Below are the code and all the weights of a small trained network. Each question names an input and a class and asks about switching units off, where a switched-off unit gives its printed mean instead of its output.

import numpy as np


def w(rows, s, z=0):
    codes = np.array(rows[::2]) - 128.0
    scale = np.full(codes.shape[1], s)
    scale[-1] = z or s
    return codes * scale


def norm(h):
    return h / np.sqrt((h * h).mean(-1, keepdims=True) + 1e-5)


def f(y):
    return y / 2 * (1 + np.tanh(0.7978845608 * (y + 0.044715 * y**3)))


def log_softmax(a):
    a = a - a.max(-1, keepdims=True)
    return a - np.log(np.exp(a).sum(-1, keepdims=True))


def net(x, mask):
    res = np.array(x, float).reshape(1, 7) / 4 @ E
    u = 0
    for l in range(3):
        y = f(norm(res) @ A[l][:, :-1].T + A[l][:, -1])
        res = res + np.where(mask[u : u + 13], y, B[l][:, -1]) @ B[l][:, :-1]
        u += 13
    return log_softmax(norm(res)[-1] @ U[:, :-1].T + U[:, -1])


A, B = {}, {}
E = w([
[192,134,56,72,35,147],'x0',
[228,126,210,102,221,208],'x1',
[122,134,215,245,80,72],'x2',
[96,173,153,103,179,35],'x3',
[118,236,115,152,98,146],'x4',
[108,180,197,77,115,100],'x5',
[205,200,162,122,108,117],'x6',
],0.012)
A[0] = w([
[180,110,138,146,138,91,79],'L0N1',
[148,140,227,73,91,48,117],'L0N2',
[123,235,135,189,98,64,158],'L0N3',
[2,90,133,189,38,90,67],'L0N4',
[129,94,54,102,41,139,230],'L0N5',
[75,60,81,114,213,142,161],'L0N6',
[93,97,63,79,66,94,136],'L0N7',
[192,58,107,217,110,74,73],'L0N8',
[85,106,155,118,176,114,117],'L0N9',
[161,88,115,176,96,221,76],'L0N10',
[139,181,172,117,146,120,126],'L0N11',
[108,209,168,173,149,90,2],'L0N12',
[150,204,52,72,131,126,197],'L0N13',
],0.032,0.0067)
B[0] = w([
[132,111,79,165,181,119,146],'L0N1',
[130,166,147,18,155,207,205],'L0N2',
[95,233,107,83,164,29,222],'L0N3',
[78,42,192,252,77,74,251],'L0N4',
[78,206,45,103,74,156,244],'L0N5',
[114,58,99,73,171,48,220],'L0N6',
[90,193,67,129,113,97,219],'L0N7',
[105,36,61,171,200,141,193],'L0N8',
[174,130,155,139,164,136,176],'L0N9',
[134,177,203,141,111,206,198],'L0N10',
[123,91,197,99,89,80,171],'L0N11',
[235,179,144,142,75,50,184],'L0N12',
[86,32,91,112,56,181,213],'L0N13',
],0.047,0.022)
A[1] = w([
[160,100,123,100,165,138,57],'L1N1',
[245,103,115,137,241,106,80],'L1N2',
[174,58,138,80,233,153,14],'L1N3',
[135,106,164,156,106,242,112],'L1N4',
[112,30,98,175,124,95,152],'L1N5',
[194,158,140,175,103,124,84],'L1N6',
[153,124,89,192,139,124,3],'L1N7',
[222,144,95,211,94,252,172],'L1N8',
[189,96,91,132,93,108,67],'L1N9',
[129,89,110,158,119,114,71],'L1N10',
[95,143,94,144,130,120,5],'L1N11',
[81,90,139,180,175,101,87],'L1N12',
[129,158,198,169,156,137,61],'L1N13',
],0.031,0.0055)
B[1] = w([
[164,119,117,94,136,123,155],'L1N1',
[37,177,100,52,191,169,193],'L1N2',
[254,115,82,105,145,155,206],'L1N3',
[113,115,146,137,101,205,188],'L1N4',
[113,91,165,158,181,116,248],'L1N5',
[112,154,160,110,123,98,142],'L1N6',
[105,117,148,135,159,130,145],'L1N7',
[170,137,158,162,42,195,178],'L1N8',
[75,112,167,119,149,131,132],'L1N9',
[112,125,146,147,161,128,162],'L1N10',
[80,123,136,130,176,131,170],'L1N11',
[164,127,140,178,139,148,212],'L1N12',
[110,172,153,134,94,156,153],'L1N13',
],0.063,0.017)
A[2] = w([
[95,101,84,125,120,89,140],'L2N1',
[121,24,79,181,103,101,100],'L2N2',
[230,63,174,87,87,46,89],'L2N3',
[90,4,135,109,80,87,98],'L2N4',
[186,114,58,131,94,88,3],'L2N5',
[189,164,192,178,89,124,55],'L2N6',
[132,53,91,82,49,90,98],'L2N7',
[201,33,211,74,94,101,113],'L2N8',
[147,45,161,143,63,242,41],'L2N9',
[80,107,175,62,148,213,128],'L2N10',
[239,105,141,96,12,168,89],'L2N11',
[143,114,141,116,121,116,22],'L2N12',
[69,31,161,54,143,94,142],'L2N13',
],0.025,0.0041)
B[2] = w([
[18,20,225,62,96,117,207],'L2N1',
[107,120,152,174,233,100,229],'L2N2',
[183,132,206,92,233,127,193],'L2N3',
[126,168,111,243,181,141,221],'L2N4',
[74,206,127,151,171,129,133],'L2N5',
[125,164,255,146,136,175,177],'L2N6',
[31,185,159,188,200,127,192],'L2N7',
[184,130,49,187,243,148,190],'L2N8',
[97,106,247,186,48,199,251],'L2N9',
[122,77,163,82,151,193,238],'L2N10',
[205,88,71,195,176,209,218],'L2N11',
[144,130,123,122,146,118,122],'L2N12',
[118,98,97,167,184,171,227],'L2N13',
],0.032,0.012)
U = w([
[241,200,229,128,109,14,126],'0',
[223,97,63,144,72,65,7],'1',
[141,108,127,157,69,248,149],'2',
[54,183,41,60,72,84,143],'3',
[63,49,120,248,188,81,173],'4',
[221,88,98,42,212,166,129],'5',
],0.017,0.011)

Each question gives the input, the list of numbers given to net, and the class t.
The units are the neurons (one row each of A and B). Each row of codes is followed by its name. A weight is (code - 128) times the scale printed after its matrix; where a second scale follows, it is the last column's (A, B and U).
mask holds one flag per neuron, layer by layer. A switched-off neuron (its flag False) gives its mean, the last column of its row in B, instead of its output. The means were averaged over made-up inputs and are rounded, as every weight is.
A unit's drop is (log p(t) with every unit on - log p(t) with that unit switched off) / (log p(t) with every unit on - log p(t) with every unit switched off).
The circuit of an input: a set's keep is (log p(t) with only the set's units on - log p(t) with every unit switched off) / (log p(t) with every unit on - log p(t) with every unit switched off). Starting from the 12 units with the biggest drops (on a tie, the unit counted first), units are removed one at a time, each time the one whose removal leaves the highest keep (on an exact tie, the one counted first), for as long as the keep stays at least 0.8.
units of the circuit, in order: the units of the circuit, biggest drop first
top k neurons: the k neurons with the biggest drops, biggest first
k most important neurons of layer l: the k neurons of layer l with the biggest drops, biggest first
drop of u: that unit's drop, to one decimal
input [3,6,3,1,1,0,-6], class 2: top neuron : [L0N10]
input [-5,-8,-2,7,2,-3,4], class 0: units of the circuit, in order : [L0N12; L0N3]
input [8,-7,-3,-7,5,-4,-7], class 3: 2 most important neurons of layer 0 : [L0N5; L0N7]
input [7,1,0,6,-5,-5,6], class 2: units of the circuit, in order : [L0N6; L0N3]
input [2,-2,-8,-1,1,-3,-8], class 3: 2 most important neurons of layer 0 : [L0N5; L0N4]
input [5,8,0,7,2,-5,5], class 2: 4 most important neurons of layer 0 : [L0N13; L0N6; L0N4; L0N3]
input [-8,2,1,-1,-4,-4,4], class 5: top 2 neurons : [L0N4; L1N3]
input [-5,4,3,-5,-7,-6,5], class 5: top 2 neurons : [L0N4; L0N8]
input [-5,2,6,-8,6,-3,-3], class 2: top 2 neurons : [L0N10; L0N6]
input [1,6,2,4,3,-4,4], class 0: top 2 neurons : [L0N8; L0N11]
input [-8,-4,-3,3,5,-5,3], class 0: 2 most important neurons of layer 0 : [L0N12; L0N3]
input [3,7,7,-1,-1,0,3], class 5: top 2 neurons : [L0N4; L0N5]
input [4,6,-8,-6,3,1,-7], class 2: top 2 neurons : [L0N10; L0N3]
input [1,3,4,-7,1,-8,-5], class 2: units of the circuit, in order : [L0N10]
input [-4,-6,0,-6,5,3,8], class 3: drop of L1N8 : 0.1
input [8,-2,2,-2,-8,-8,-2], class 3: drop of L0N4 : 0.3
input [6,-6,-1,1,2,-2,-2], class 3: drop of L0N3 : 0.0
